Below are the code and all the weights of a small trained network. Each question names an input and a target symbol and asks about switching units off, where a switched-off unit gives its printed mean instead of its output.

import numpy as np


def w(rows, s, z=0):
    codes = np.array(rows[::2]) - 128.0
    scale = np.full(codes.shape[1], s)
    scale[-1] = z or s
    return codes * scale


def norm(h):
    return h / np.sqrt((h * h).mean(-1, keepdims=True) + 1e-5)


def f(y):
    return y / 2 * (1 + np.tanh(0.7978845608 * (y + 0.044715 * y**3)))


def softmax(a):
    e = np.exp(a - a.max(-1, keepdims=True))
    return e / e.sum(-1, keepdims=True)


def log_softmax(a):
    a = a - a.max(-1, keepdims=True)
    return a - np.log(np.exp(a).sum(-1, keepdims=True))


def net(x, mask):
    ids = ['αβδεζηθλμξπσφψω'.index(c) for c in x.split()]
    T = len(ids)
    res = E[ids] + P[:T]
    u = 0
    for l in range(3):
        r = norm(res)
        for j in range(2):
            rows = slice(4 * j, 4 * j + 4)
            q, k, v = (r @ M[l][rows].T for M in (Q, K, V))
            z = softmax(np.where(np.tri(T) > 0, q @ k.T / 4**0.5, -1e9)) @ v
            o = O[l][rows]
            res = res + np.where(mask[u + j], z, o[:, -1]) @ o[:, :-1]
        u += 2
        y = f(norm(res) @ A[l][:, :-1].T + A[l][:, -1])
        res = res + np.where(mask[u : u + 8], y, B[l][:, -1]) @ B[l][:, :-1]
        u += 8
    return log_softmax(norm(res)[-1] @ U[:, :-1].T + U[:, -1])


Q, K, V, O, A, B = {}, {}, {}, {}, {}, {}
E = w([
[125,149,142,175,145],'α',
[118,157,142,193,120],'β',
[66,142,123,77,173],'δ',
[157,149,149,140,170],'ε',
[125,129,157,123,92],'ζ',
[195,87,145,128,73],'η',
[162,203,94,148,125],'θ',
[80,215,125,133,154],'λ',
[94,122,140,197,177],'μ',
[176,150,152,105,95],'ξ',
[84,112,126,199,184],'π',
[87,161,87,173,117],'σ',
[228,213,141,122,112],'φ',
[104,156,68,63,102],'ψ',
[149,115,1,139,130],'ω',
],0.03)
P = w([
[131,239,227,199,97],'0',
[103,254,198,168,116],'1',
[97,247,171,147,121],'2',
[106,223,172,131,125],'3',
[118,188,161,116,118],'4',
[118,169,153,96,128],'5',
[118,142,153,82,126],'6',
[125,129,137,56,105],'7',
[121,120,136,65,110],'8',
[119,124,145,66,104],'9',
],0.0087)
Q[0] = w([
[8,120,69,118,160],'0.h0',
[156,98,130,152,129],'0.h0',
[144,177,207,71,72],'0.h0',
[119,233,65,157,79],'0.h0',
[60,47,162,230,144],'0.h1',
[61,119,115,192,155],'0.h1',
[95,151,190,105,143],'0.h1',
[132,176,86,101,75],'0.h1',
],0.014)
K[0] = w([
[6,92,68,129,135],'0.h0',
[146,109,121,150,88],'0.h0',
[176,156,176,101,119],'0.h0',
[127,118,80,38,151],'0.h0',
[37,124,207,197,132],'0.h1',
[73,149,132,182,151],'0.h1',
[106,133,124,81,71],'0.h1',
[102,138,75,54,121],'0.h1',
],0.015)
V[0] = w([
[13,117,88,191,101],'0.h0',
[56,107,69,179,93],'0.h0',
[168,163,99,166,103],'0.h0',
[163,131,241,205,127],'0.h0',
[114,127,10,160,153],'0.h1',
[2,107,164,122,53],'0.h1',
[134,123,112,76,105],'0.h1',
[138,113,85,62,130],'0.h1',
],0.0094)
O[0] = w([
[136,91,102,136,177,26],'0.h0',
[157,122,94,146,139,2],'0.h0',
[74,164,115,209,62,223],'0.h0',
[57,63,159,172,117,201],'0.h0',
[176,77,44,189,184,93],'0.h1',
[76,62,155,1,141,87],'0.h1',
[187,107,154,149,107,107],'0.h1',
[218,104,133,151,108,51],'0.h1',
],0.0097,0.0029)
A[0] = w([
[172,154,164,94,51,212],'0.n0',
[157,157,160,73,120,4],'0.n1',
[168,173,133,120,59,70],'0.n2',
[144,19,168,173,81,174],'0.n3',
[100,86,160,99,245,86],'0.n4',
[113,196,145,88,198,14],'0.n5',
[233,167,137,133,135,27],'0.n6',
[105,147,172,228,169,153],'0.n7',
],0.012,0.0033)
B[0] = w([
[83,200,84,80,125,255],'0.n0',
[162,151,184,190,29,143],'0.n1',
[75,255,174,137,182,198],'0.n2',
[155,166,124,81,203,165],'0.n3',
[187,186,136,125,173,190],'0.n4',
[249,103,131,143,101,185],'0.n5',
[34,108,83,136,149,163],'0.n6',
[93,150,120,44,153,231],'0.n7',
],0.0092,0.0064)
Q[1] = w([
[110,110,144,121,134],'1.h0',
[90,192,101,72,141],'1.h0',
[115,210,170,104,167],'1.h0',
[115,2,166,228,55],'1.h0',
[147,66,180,201,81],'1.h1',
[161,82,129,118,125],'1.h1',
[166,166,127,156,132],'1.h1',
[108,158,82,140,109],'1.h1',
],0.019)
K[1] = w([
[209,164,132,186,80],'1.h0',
[199,117,19,64,159],'1.h0',
[183,85,102,31,139],'1.h0',
[57,245,220,180,130],'1.h0',
[104,80,211,152,206],'1.h1',
[83,78,156,116,108],'1.h1',
[150,76,104,109,128],'1.h1',
[189,141,127,61,113],'1.h1',
],0.013)
V[1] = w([
[157,155,145,97,158],'1.h0',
[54,147,42,142,54],'1.h0',
[98,133,212,252,108],'1.h0',
[66,151,156,104,194],'1.h0',
[149,115,138,180,159],'1.h1',
[131,152,165,149,138],'1.h1',
[109,129,43,106,156],'1.h1',
[171,180,162,189,65],'1.h1',
],0.011)
O[1] = w([
[133,160,196,64,172,189],'1.h0',
[30,60,83,165,11,124],'1.h0',
[235,49,158,224,98,2],'1.h0',
[99,117,245,137,118,175],'1.h0',
[207,187,152,117,127,86],'1.h1',
[164,125,234,225,62,150],'1.h1',
[47,96,35,113,157,174],'1.h1',
[114,239,143,254,117,183],'1.h1',
],0.0062,0.0074)
A[1] = w([
[14,91,77,156,193,157],'1.n0',
[69,239,254,119,130,177],'1.n1',
[117,175,38,99,141,2],'1.n2',
[120,118,211,117,172,95],'1.n3',
[141,149,40,145,59,113],'1.n4',
[191,89,161,83,49,143],'1.n5',
[24,141,150,131,101,22],'1.n6',
[77,53,207,193,207,58],'1.n7',
],0.0097,0.0059)
B[1] = w([
[123,205,179,133,53,163],'1.n0',
[255,62,74,165,123,248],'1.n1',
[111,81,140,119,128,139],'1.n2',
[187,115,181,120,124,139],'1.n3',
[67,106,158,64,127,140],'1.n4',
[142,126,141,35,108,124],'1.n5',
[135,133,123,207,75,147],'1.n6',
[123,170,184,236,153,132],'1.n7',
],0.0093,0.017)
Q[2] = w([
[98,90,104,119,112],'2.h0',
[106,254,26,55,121],'2.h0',
[118,112,92,88,146],'2.h0',
[135,44,167,201,127],'2.h0',
[104,192,127,117,116],'2.h1',
[90,89,87,128,129],'2.h1',
[197,117,165,163,103],'2.h1',
[102,197,141,83,121],'2.h1',
],0.019)
K[2] = w([
[67,72,136,153,114],'2.h0',
[150,60,33,58,156],'2.h0',
[120,49,99,122,213],'2.h0',
[108,220,195,216,104],'2.h0',
[118,148,70,73,156],'2.h1',
[125,5,124,39,112],'2.h1',
[153,215,205,125,147],'2.h1',
[76,110,121,131,206],'2.h1',
],0.012)
V[2] = w([
[116,243,217,61,155],'2.h0',
[179,181,121,77,220],'2.h0',
[59,148,134,106,148],'2.h0',
[126,209,172,74,193],'2.h0',
[245,39,63,156,85],'2.h1',
[109,63,220,123,70],'2.h1',
[217,48,56,56,59],'2.h1',
[190,44,83,205,255],'2.h1',
],0.0094)
O[2] = w([
[123,189,165,22,228,190],'2.h0',
[153,225,156,182,161,238],'2.h0',
[80,126,112,116,147,105],'2.h0',
[100,144,99,69,141,196],'2.h0',
[243,115,117,112,56,62],'2.h1',
[126,145,172,58,95,3],'2.h1',
[164,146,85,46,93,30],'2.h1',
[179,1,135,128,214,55],'2.h1',
],0.0099,0.0053)
A[2] = w([
[88,88,70,126,94,167],'2.n0',
[251,110,136,184,125,70],'2.n1',
[134,91,109,106,134,61],'2.n2',
[142,67,70,80,93,142],'2.n3',
[99,45,178,157,101,98],'2.n4',
[100,194,76,36,191,189],'2.n5',
[101,50,65,171,83,79],'2.n6',
[190,154,156,133,75,254],'2.n7',
],0.012,0.0063)
B[2] = w([
[148,74,8,135,119,156],'2.n0',
[116,98,118,131,186,148],'2.n1',
[82,206,173,179,74,115],'2.n2',
[63,149,79,142,158,132],'2.n3',
[90,112,135,102,157,138],'2.n4',
[101,111,105,40,186,245],'2.n5',
[132,129,55,170,37,160],'2.n6',
[164,73,82,80,167,215],'2.n7',
],0.011)
U = w([
[190,88,153,70,104,76],'α',
[119,156,124,54,180,207],'β',
[150,110,50,167,128,182],'δ',
[11,129,103,67,107,99],'ε',
[89,79,151,131,133,107],'ζ',
[85,63,175,158,168,178],'η',
[179,65,156,124,144,182],'θ',
[105,49,203,40,72,233],'λ',
[166,209,162,120,82,65],'μ',
[82,74,178,151,117,69],'ξ',
[179,147,175,84,68,59],'π',
[76,81,177,171,203,152],'σ',
[68,82,170,175,177,2],'φ',
[193,65,31,122,151,117],'ψ',
[133,234,130,186,135,53],'ω',
],0.011,0.0033)

Each question gives the input, a string of symbols that net reads in full, and the target symbol t.
The units are the heads (4 rows each of Q, K, V and O) and the neurons (one row each of A and B). Each row of codes is followed by its name. A weight is (code - 128) times the scale printed after its matrix; where a second scale follows, it is the last column's (O, A, B and U).
mask holds one flag per unit, layer by layer, with each layer's heads first. A switched-off unit (its flag False) gives its mean, the last column of its rows in O or B, instead of its output. The means were averaged over made-up inputs and are rounded, as every weight is.
A unit's drop is (log p(t) with every unit on - log p(t) with that unit switched off) / (log p(t) with every unit on - log p(t) with every unit switched off).
The circuit of an input: a set's keep is (log p(t) with only the set's units on - log p(t) with every unit switched off) / (log p(t) with every unit on - log p(t) with every unit switched off). Starting from the 12 units with the biggest drops (on a tie, the unit counted first), units are removed one at a time, each time the one whose removal leaves the highest keep (on an exact tie, the one counted first), for as long as the keep stays at least 0.8.
circuit, biggest first: the units of the circuit, biggest drop first
unit that matters most: the unit with the biggest drop
top k neurons: the k neurons with the biggest drops, biggest first
k most important neurons of layer l: the k neurons of layer l with the biggest drops, biggest first
which heads matter: for each layer, one digit per head in row order, 1 if its drop is at least 0.15 and else 0, layers parted by /
drop of u: that unit's drop, to one decimal
input ψ θ β μ φ β, target ε: circuit, biggest first : [1.h0, 0.h1]
input ω π ζ ε φ β φ ω β λ, target δ: circuit, biggest first : [0.h1, 2.h0]
input θ ζ φ β η η θ ψ ξ ξ, target ε: circuit, biggest first : [1.h0]
input ω ψ β σ φ θ, target ε: circuit, biggest first : [1.n4, 1.h0, 0.n4]
input ω ε β, target δ: which heads matter : 01 / 00 / 00
input ω θ ω ζ, target ψ: which heads matter : 01 / 00 / 01
input ω β α ζ θ μ β θ, target δ: circuit, biggest first : [2.h0, 1.h0]
input ψ φ ξ σ σ, target ε: circuit, biggest first : [1.n1, 0.h1, 1.h0, 0.n2]
input π ξ ζ θ ζ π α φ δ η, target β: which heads matter : 10 / 10 / 10
input π α φ ω ζ α, target ψ: which heads matter : 11 / 10 / 01
input φ φ ω φ φ α ε, target δ: which heads matter : 01 / 10 / 10
input α σ ω ζ π α, target δ: which heads matter : 01 / 00 / 10
input δ ζ ψ η η φ δ ω η, target δ: which heads matter : 01 / 00 / 10
input μ ζ ω ε ε θ ω ω ψ, target ψ: circuit, biggest first : [0.h1]
input ω ε ζ φ μ, target δ: which heads matter : 11 / 10 / 11
input φ ω ψ λ μ, target ε: which heads matter : 00 / 11 / 00
input δ θ δ ω θ, target ψ: which heads matter : 01 / 00 / 01
input σ π ψ ζ, target ε: top 2 neurons : [0.n4, 1.n0]
input ξ ξ ζ η η ω β, target ψ: which heads matter : 11 / 10 / 01
input ψ σ λ θ μ ε, target ε: unit that matters most : 0.h1
input δ α ω φ ζ, target δ: which heads matter : 01 / 10 / 00
input ζ δ π ω δ ω θ ω β, target ψ: which heads matter : 11 / 00 / 11
input ψ ψ ψ β ζ δ ω μ, target δ: which heads matter : 01 / 10 / 11
input β ψ μ μ ψ α, target ε: 2 most important neurons of layer 1 : [1.n1, 1.n0]
input σ β ζ π ξ θ α σ, target ε: top 2 neurons : [1.n1, 1.n0]
input ξ β α λ, target ψ: 2 most important neurons of layer 2 : [2.n7, 2.n1]
input π ω ψ ω ζ δ β, target β: unit that matters most : 1.n1
input β π π α π β, target σ: drop of 0.n0 : 0.1
